Each row has a class, written after it.
[ -2 -39   8 -26 -81 -14 -45 -15   0  -7  17  19  29 -15  -1  -9 -18 -49
 -14  58 -18  23  15  20  13 -31 -11 -12 -11   4  58 -16 -27   1  41 -42
 -20  43 -22 -20  27] | denat
[-45  55  -3  14 -13 -24  17  25  12  21  38 -39  14 -31 -24  18   4 -36
 -32  40  31  28  31  34 -14 -16  12  10 -13 -20 -18   2 -26  87  -7 -32
  -4  -3  -6  -3  21] | vib
[-60  57  -9  10 -13 -21  14  27  14  20  30 -30  15 -29 -25  23   1 -37
 -30  32  20  13  27  26  -8 -10  14  11 -23 -24 -28   2 -26  96  -8 -32
  -6  -7  -5   2  18] | vib
[-61  42   9  -9 -18 -38  27  28  11  22  43 -25  20 -37 -14   5   9 -22
 -52  32  50   8  46   5   3 -13  23  21  -2 -27 -10 -10 -39  77 -15 -21
 -13  -8  -9 -26  37] | zikep
[-48  61  11 -16 -26 -42  14  27   3  38  53 -24   8 -31 -24  -9   4  -6
 -46  33  11  25  42  -2  14 -11  20  16  -4 -25 -19 -19 -16 103  10 -43
 -15   0  -9 -20  58] | denat
[-17 -29  20 -24 -88 -25 -46 -10  11 -23  -3  30  23  -5  -3  -1 -22 -69
 -18  41  -7  21  31  22   9 -31 -18  -3 -27   3  49   1 -28 -13  27 -28
 -19  49  -1 -18  28] | Tize
[ -6 -50  23  -9 -71 -34 -34  -1   2 -11   0   4  22  15   4  -6 -12 -55
  -8  60  -4  24  31  25  -5 -38   2   9 -16   4  35 -13 -31 -32  39 -28
  -5  32 -26   6  45] | saraz
[ 21  12 -18  -6  35   5 -53 -33  27  23  44  94  -3   0  40  -2 -24 -35
   7  12  24 -27 -10  -3  -8 -32   5  73   5   2  34  22 -13  42  12   6
  -1   2 -12  81 -24] | kupe
[  1 -53  21 -19 -72 -40 -38   5   2 -16   5  12  33  12   3 -13 -12 -59
 -13  62 -10   9  17  26   2 -35  -2   8 -12  14  43  -8 -23 -38  39 -34
  -7  28 -15  10  44] | saraz
[-19  29   5  36  11 -50 -21  -9 -14  15 -31 -14  14  -1  22  21 -12   3
 -21 -13  -7 -17  55 -23  43 -36  16  21 -10   2  -2 -26  34  21 -48 -21
  11 -29  32  30  72] | kivid
[-12  41  -7  26   8 -48  -6 -11 -19   9 -24 -21 -12   6  19  19  12  -1
 -20   9 -17 -27  58   0  43 -35  25   6 -22  18   1   3   4  16 -51 -13
  15 -25  28  26  71] | ropig
[-68  45  12  -8 -24 -37  17  28  11  21  47 -15  21 -19 -17   2  10 -26
 -44  32  35  -2  42   1   6 -10  19  26   4 -23 -11 -13 -35  77 -10 -17
 -19 -16  -4 -18  45] | zikep
[-64  83   6  12  -7 -18  24  36  14  21  16 -32  13 -30 -31  17  11 -35
 -33  27  42   7  45  20  -2 -17  24   6 -23 -16 -33  -1 -22  94   6 -36
   0 -11  -9   4  27] | Gek
[-39  70   8 -14 -24 -31  20  30  15  21  50 -35 -13 -35 -39   5  21 -25
 -44  44  11   9  47  11   9 -13  26  24 -17 -19 -14  -2 -17  86  -5 -19
 -14  -3 -10 -11  49] | ropig
[ 34   1 -29  -2  29  10 -42 -22  31  32  59  82  -3 -28  18   4   6 -48
   0  45  37 -13  -1  24   2 -24  17  66  -5   6  33  30 -27  36  17  10
  13  15 -31  69 -27] | ropig
[ -3   1  -9  30  -1 -35 -20 -11 -24  31 -23  -5 -15  13  29  46  -8   5
  -7   0  -7 -23  34   0  38 -43  27  22 -12  10   0   6  -4   6 -41  15
  24 -32  61  31  67] | Vad
[-61  87   8  12  -9 -24  28  36   7  29  29 -41   9 -21 -32  25  11 -35
 -28  32  30  -4  46  23  -7 -22  29   7 -33 -18 -32   3 -24 103  -8 -30
   3 -20   0   8  28] | Gek
[ 26   1 -11  -1  14 -10 -40 -34  26  40  52 101   0 -24  36   9 -13 -57
   1  16  33   2  16  22  -3 -21  16  68  -5   1  30  30 -29  47  11  12
  17  20 -10  66 -31] | Tize
[ -6  12   2  30   3 -40 -24  -3 -16  20 -30 -13   3   6  12  41 -14  -9
  -3   8 -13 -14  44   6  38 -58  14  31 -22  -8  -2  -2  13  16 -53  -5
  26 -22  58  29  55] | kivid
[-59  57   8   4 -23 -17  16  30   5  31  42 -27  -1 -23 -37  27   7 -21
 -44  34  26   9  24  18   1 -18  28  10  -8 -18 -19  -1 -33  96  -1  -6
 -10 -13   1  14  49] | Vad
[ 25   8 -18 -17  31  -4 -43 -31  23  45  61  90  -2 -28  30   5  -7 -32
   2  34  28   6   0  18   6 -24   7  61   7  -2  27  18 -30  56  20  -1
  14  16 -26  57 -23] | denat
[ 10  16   2 -17   8 -12 -34 -23  37  14  43  95   4 -25  28  11 -17 -48
  -5  20  35  17   7  28 -10 -10   1  72   0  -3  27  17 -27  40  16  12
   7  28 -27  79 -27] | Tize
[-24  40  -9  27   5 -57 -21 -20 -20  32 -27 -10   7  11  36  19   0  19
 -11  -6 -27 -15  45 -21  51 -31  21  -2 -11  14 -11 -15   2  34 -41 -27
  20 -25  27  24  71] | denat
[  8   7  -4 -14  41  -4 -31 -11  42  16  42  60  -7 -18  28  14 -13 -28
  12  48  46   6   4  10 -20 -36  -6  81   4 -12  13  16 -35  24  29   0
  14  15 -37  69  -9] | saraz
[-56  60   5  25  -9 -15  10  31   8  34  35 -37  10 -40 -39  16  -9 -31
 -35  22  32  10  45  25   1 -28  24  27 -16 -32 -26  -3  -2 106 -11 -21
  -8 -12  16   5  38] | kivid
[-16  33   2  36  -7 -53 -12 -10 -15   9 -41   1   0   3  32  25  -1   1
 -23  -5  -7 -15  52 -10  34 -34  22  19 -18  11   0   7   3  13 -55 -19
  30 -14  50  28  68] | Tize
[-47  62   0 -11 -15 -37  12  29   4  42  57 -30  10 -39 -21  -1   4  -6
 -40  42  18  22  36  -5  17 -12  21  14  -5 -26 -28 -10 -21 111   8 -42
  -8  -1   3 -22  54] | denat
[-17  26   1  41  13 -54 -22   3 -15  10 -33 -21  12   6  18  26  -2  10
 -20   2   1 -13  52 -26  42 -35  15  10 -20  -1 -14 -17  24  12 -48 -19
  26 -27  33  32  67] | kivid
[ -2   0  -8  30   3 -32 -16 -17 -16  37 -20 -13 -12  17  28  44  -3   6
  -6  -4  -7 -11  32 -21  47 -53  25  23   5   4  -9   0 -13   5 -34  11
  30 -25  62  27  76] | Vad
[ 36 -14 -27  12  16   0 -39 -19  40  50  62  68  14 -19  25   7 -19 -56
  16  19  33   4  -9  46 -20 -27  11  50  -4  -6  19  22 -34  21  24  11
  14  15 -33  57 -44] | vib
[ -9 -34  19 -15 -67 -28 -40   0  12 -16   6  -2  21  -2  -6   3 -15 -55
  -5  60 -11  10  31  23  -7 -45 -10   2 -22   3  39  -7 -33 -28  42 -37
  -9  29 -24  -5  34] | saraz
[ -6   6 -19  42   8 -51 -15 -16 -14  40 -34  -7  13  23  35  31  -3  -8
   6   5 -19  -8  35  -6  40 -48   3  21  -3  18   7   6   0  13 -45 -26
  25 -25  47  55  34] | vib
[ -9  12   1  21  12 -30 -11 -23 -23  31 -40  -6 -28  12  27  25  -7 -16
 -11  -8  -3 -25  48 -19  36 -60  18  26 -12   1  -6  19 -18  11 -45  -1
  31 -31  49  36  76] | pinu
[-24  43   5  26  -7 -61 -12  -7 -11   7 -38   1  -2   1  36  18  -1   5
 -22 -18 -12 -25  52 -20  37 -29  17  16 -16  11   1   5   4  16 -53 -21
  17 -20  41  29  76] | Tize
[-47  54   9 -16 -15 -42  19  37   0  23  40 -19  21 -11 -17  -8   0 -22
 -47  15  16  23  37  15  -3   0  18  33  -1 -28 -13  -6   2  95  -7 -28
 -24   1  18  -3  48] | Demep
[ 30   1 -16  10   9  -2 -42 -18  38  43  64  76  13 -16  13  14 -23 -42
   5  12  26  -5  -9  38  -4 -28  25  44   4   5  15  18 -30  16  28  31
   8   5 -19  61  -8] | Vad
[ 31  10 -17   1  17 -20 -45 -28  28  57  66  77  17 -28  18  -5 -22 -36
   7  37  13  13  -1  30   4 -25  13  40 -10   3  21  12 -29  42  29  -4
  17  18 -39  50  -8] | denat
[ -3 -39  16  -9 -60  -3 -39 -14   9 -18 -13  15  14   1  -3  -1 -20 -59
  -5  49  -1   8  28   6   7 -46 -17 -26 -19  11  41   6 -38 -33  34 -29
 -15  36 -14   3  22] | pinu
[-17  11 -18  35   7 -49 -17 -17 -14  33 -36  -6  26  41  33  21  -8 -10
   0   0 -30 -13  20  -7  44 -41   4  15  -4  14  -1  -3   8  16 -50 -26
  23 -23  49  52  50] | vib
[-53  48   0  14 -19  -2  14  27   0  30  45 -34   3 -25 -30  24   0 -16
 -52  25  35  12  35  26  -1 -13  31   5   0 -21 -27  -5 -27  92   9 -10
 -10  -8  11   2  46] | Vad
[ 25   0 -19 -10  35  -7 -39 -16  13  26  37  94   2 -10  37   2 -14 -45
   3  13  34   2   0  29 -13 -10   0  83  -4  -4  39  24  -5  51  10   7
   0  17 -11  68 -43] | Demep
[ -9 -27  26 -30 -70 -22 -48 -15   7 -34  -2  25  19  13  -2  -6 -35 -55
 -13  47 -24   0  10   4  -3 -40 -30  -6 -23   9  63 -16 -23 -22  34 -33
 -27  29 -29  15  28] | kupe
[ 16   2  -8 -27  26  -2 -36 -13  35  15  40  83  -5 -25  28  12 -15 -38
   3  17  33  13  -4  29 -23 -13 -12  81   2  -9  40  15 -19  35  20  11
 -10  28 -25  76 -37] | Demep
[ 11 -14 -16 -12  27 -11 -36 -19  23  29  49  94   8 -26  35   9  -3 -50
   3  28  52 -21  -2  23   1 -20   6  70   5   1  40  22 -50  27   6  16
   9   0 -30  62 -36] | zikep
[-45  52  -2  -3 -20 -40  18  33  22  21  42 -27  16 -37 -12   8   1 -27
 -36  24  21  20  36   8  -6 -10  13  26  -1 -25 -20 -11 -17  84  -1 -39
 -18  -4 -11 -15  19] | vib
[-60  51   8   0 -22 -17  20  29  -2  21  45 -23   7 -20 -34  23   0 -25
 -47  23  20   6  29  19   0 -11  29  17   0 -17 -18  -9 -28  96   2 -12
 -17 -18   8  13  52] | Vad
[ 17   4  -9  -7  22 -10 -38 -30  26  33  47 106  -5 -27  33   9 -18 -53
  -1  16  32  -3  14  21  -7 -17   8  72 -10   0  28  30 -28  47   8   9
  12  18 -13  56 -29] | Tize
[-55  76   3 -13 -11 -38  11  23  -5  35  51 -38  17 -20 -39   1  -2 -14
 -40  47  11  26  40  10  12 -18  14   2 -22 -23 -14 -11 -22 114  -3 -44
 -13   0   0  -5  55] | denat
[ -8 -33  27 -13 -79 -27 -28  -2  19 -21   1  21  40   7  -1  -1  -9 -64
 -19  43  -1  13  30  23  -8 -38  -8  -8 -19  14  46 -19 -24 -40  37 -34
 -10  32 -24  -2  15] | Gek
[ -1 -54  17   8 -90 -20 -33 -19   6  -2  -4  45  24 -11  14  -2 -15 -66
 -22  46 -12  15  25  23   3 -37  -2  -1 -20  13  49   9 -32 -15  20 -30
   5  46   2 -13  20] | Tize
[ 29  -5 -31   7  33 -16 -45 -20  29  35  46  88   6 -26  40  19 -26 -61
  13  27  33  -6   1  34  -9 -22   6  77 -20  -1  20  14 -23  38  12  -2
  13   9 -26  50 -48] | vib
[ -4  22   4  22   3 -53 -17  -3 -18  30 -19 -27  -1  29  19  28  -2  -5
 -10   6 -18 -29  41   9  22 -54  26  40  -6   8  -2   1   3  -2 -46 -10
  34 -37  54  39  75] | saraz
[-13  19 -17  31   3 -43 -21 -23 -19  45 -27 -17   1  30  10  16  11 -13
 -16   7 -34 -18  45  -4  60 -52  19  10   2  23   8   7 -11  10 -42 -18
  22 -17  44  64  78] | ropig
[-24  47   4  20   1 -64  -6  -8 -13  -3 -39   5   0   1  35  23  -3   3
 -14  -6 -12 -12  59 -16  40 -27  12  10 -15   9  -2  11   1  23 -52 -23
  17 -15  41  27  69] | Tize
[ 27  -6 -11  15  19  -5 -48 -17  42  49  60  59  28 -21  -1   3 -31 -47
  17   8  31   8  12  25  -3 -36  12  45  -3 -13  13   8  -9  21  25  16
   3  10 -20  60 -15] | kivid
[-14  38  -4  24  11 -53 -27  -6 -15   8 -39  -3  -7  18  33  16 -12  14
 -16  -5 -18 -31  41 -31  34 -45  18  23  -9   6   0  -3   5  13 -43 -28
  13 -29  36  42  78] | kupe
[-52  57   5  22 -12 -20   5  29  10  34  38 -42  18 -38 -40  21  -7 -37
 -35  19  28   2  43  28   1 -35  28  19 -28 -30 -24  -3  -8 102 -15 -22
  -7 -15  17   3  37] | kivid
[-17  21  -8  50 -13 -47 -25 -22 -23  34 -41   3  -2  10  35  27   4  -9
 -16  -2 -18  -9  46  -6  38 -40  22  24 -12  18   5  17  -6  25 -54 -18
  37 -14  63  49  63] | Tize
[ 12   0  -2 -17  14 -14 -37 -22  34  16  41  95  -4 -35  32  12 -16 -45
  -1  24  39  16  17  24 -13 -10  -4  66  -3  -1  28  27 -32  32  20   8
   4  27 -21  63 -26] | Tize
[  5  15  -4  18   6 -48 -11  -8 -30  26 -32  -6 -17  20  35  24   5   0
 -12 -16 -17 -17  33  11  19 -40  13  36  -7   3  21  21   6  11 -62   3
  25 -21  59  43  52] | Demep
[-20   7  -6  24  16 -42  -5  -9 -20   7 -30  -3  -1  -2  40  33  -1  -1
 -13   5  15 -36  44   1  36 -43  16  19 -19   2   1   6 -31   2 -54  -2
  29 -30  35  12  55] | zikep
[ 23  18 -18   4  30  -3 -32 -18  28  35  43  78   4 -21  37  10  -5 -52
  11  19  50 -10  13  30 -16 -32  17  65  -3   1  28  26 -28  40  18   2
  14   4 -30  74 -38] | Gek
[ -9  25  -5  36   0 -57 -12 -19 -23  57 -24  -6  15  16  27   8  -1  20
 -11  14 -41  -6  26 -25  54 -49  12  11   1  18   6  -9   1  36 -38 -39
  33 -22  27  50  77] | denat
[ 28  11  -9  13  26 -19 -47  -9  45  50  57  52  20 -18  15  10 -22 -47
  10  32  27  -9   3  42 -18 -47  23  64 -18   0   2  18 -30  15  28   2
  27   3 -30  59   3] | saraz
[  2 -57  23  -9 -72 -12 -23 -22   6   8   1  26  17   7  -7  -5 -16 -69
 -25  49  -9  12  26  -3   8 -37  -2 -22  -1  13  43  -8 -41 -32  28 -21
  -3  35 -23   9  24] | pinu
[-19  32  -2  18  13 -62 -10  -8 -21  11 -45  -4   8  23  31  17   0   4
 -17 -15 -22 -15  41 -16  33 -28   7  11  -7  13  14   0  12  12 -56 -21
  10 -18  39  42  65] | Demep
[ -3  25  -2  10   9 -58 -12 -18 -25  44 -12 -17  -9   3  31  19   2  17
 -14   5 -21  -6  35  -9  44 -48  11  14 -15   7   0   2  -8  30 -42 -19
  31 -22  40  23  72] | denat
[ 18  19  -3 -13  34   9 -41 -20  43  31  32  88 -13 -23  15  15 -21 -41
   9  33  42   3   6  16  -9 -30  -4  59   3  -3  17  27 -33  26  23  18
   8  13 -43  84 -27] | pinu
[-39  54  -4   1 -18 -37  19  26  10  26  42 -30   9 -25 -10   1  -7 -33
 -33  18  19  17  34  19   3  -4  21  26   1 -26 -22 -14  -8  84  -7 -28
 -18  -5   1 -24  32] | vib
[-47  57  10 -20 -20 -50  18  32   4  29  40 -19  18 -11 -24  -3  -4 -31
 -44  16  10  19  44  19   2 -10  16  31   4 -24   1  -1  -4  90 -13 -26
 -27   1  22   3  51] | Demep
[-17  40  -6  46   7 -53  -9 -14 -18  39 -45 -11  10  32  29  27  11  -8
   2   2 -15 -12  47 -13  38 -51  17  15  -8  22   4   3  -2  19 -43 -28
  33 -29  34  71  50] | Gek
[ 31  12 -19  -4  25   1 -44 -26  28  37  60  84 -14 -25  15   6   2 -52
  -1  45  25  -8  13  38   3 -30  15  69  -7   7  34  31 -27  40  15  14
  10  13 -27  66 -18] | ropig
[-10  20  -6  46  19 -33 -11 -25 -14  56 -48  -5   4  25  24  13  -9  -4
 -10   3 -10 -18  34 -39  54 -58  20   8   6  19  -5   5  -3  12 -46 -20
  32 -23  39  65  75] | pinu
[-50  58  -2 -19  -7 -41  12  27  -3  17  31 -32  24  -7 -33   8   0 -43
 -47  23  25  30  42  26  -1 -16  18  23 -18 -26   1   3 -17  94 -20 -30
 -19  13  28  18  39] | Demep
[-15  15 -19  44   3 -53 -18 -15 -13  42 -40 -12  14  25  29  30  -5 -11
   1   1 -28  -7  33  -6  45 -44  10  18   0  14  -2  -4  -4  15 -46 -30
  24 -22  39  52  49] | vib
[-14  15 -10  31   8 -53 -18 -11 -21  46 -46   0  11  33  29  17   3   1
  -6  -3 -30  -6  32 -16  46 -40   9  24   2  16  13   8  11  23 -50 -22
  18 -12  59  59  56] | Demep
[  1  -3 -13 -10  19  -5 -35 -16  43  32  50  74  26 -21  14   1 -14 -47
  10  15  43 -14 -11  42  -1 -22   5  29  -5  -2  18  29 -56   5  16  28
   7   8 -38  49 -18] | zikep
[-16  35 -11  28   9 -43 -33 -11 -15   7 -41 -10 -12  27  33  24 -16  15
 -10  -7 -16 -36  43 -39  34 -44  16  20 -11   2  -1  -7   5   5 -45 -18
  17 -28  45  38  73] | kupe
[ -7 -60  24  -1 -80 -16 -39   0  11  -6  10  28  36  -1 -14   2 -14 -59
 -19  52  -9  15  24  15   8 -40 -13  -2 -10  -3  42 -14 -12 -20  29 -23
  -6  33 -12   2  13] | kivid
[ -3 -50  16   3 -73 -27 -35  -7  13  -7   0   8  27   8   7  -5  -6 -56
  -9  66 -12  11  12  12  -5 -48  -3   7  -4  13  45  -6 -34 -35  30 -38
   2  34 -22   0  29] | saraz
[ 23   6 -21  -6  27 -11 -43 -27  19  53  64  87   0 -26  34   3 -18 -31
   0  38  24   0   5  15   4 -29  12  68  -4  -4  26  11 -28  61  19  -5
  15  14 -23  55 -12] | denat
[-70  51  12  -4 -14 -36  29  32  14  19  41 -21  14 -36 -16   5  10 -15
 -41  38  42  -1  43   4   3 -13  17  15  -6 -23 -17  -2 -42  82 -12 -20
 -16 -13 -10 -24  44] | zikep
[-58  51   3  -2 -12 -27  25  29   0  28  28 -38  10 -27 -29  13   1 -30
 -46  12  25  18  39  23 -11  -4  25  16 -19 -23 -14   0 -18  96 -13 -19
 -14   0  17  13  39] | Demep
[-14 -30  21 -11 -86 -22 -40 -14  10 -13   2  28  24  -8   6   0 -23 -65
 -17  40 -13  16  32  27   7 -37 -14  -8 -28   6  45   3 -32  -6  29 -30
 -13  45  -4 -10  30] | Tize
[  3 -50  15 -17 -74 -18 -47  -7  -3 -20  -2  28  11  11   7  -3 -24 -48
 -18  47 -15   0  18   4  -3 -38  -4   6 -28   1  52 -12 -26 -19  34 -30
 -14  30 -19  20  30] | kupe
[-17  49  -1  32  16 -58   6  -2 -14   0 -41  -9   2   6  36  24   8  -2
  -9  -3   1 -28  57 -24  31 -34  25  16  -7  15   3  -6   0  10 -46 -32
  23 -33  21  42  61] | Gek
[ 33  -2 -18  -7  25 -12 -48 -16  21  44  49  92   9 -21  28  10 -19 -53
  -4  14  33   0   8  39 -18 -16  12  83   3  -2  42  20 -11  38  10  12
   4  13 -10  69 -29] | Demep
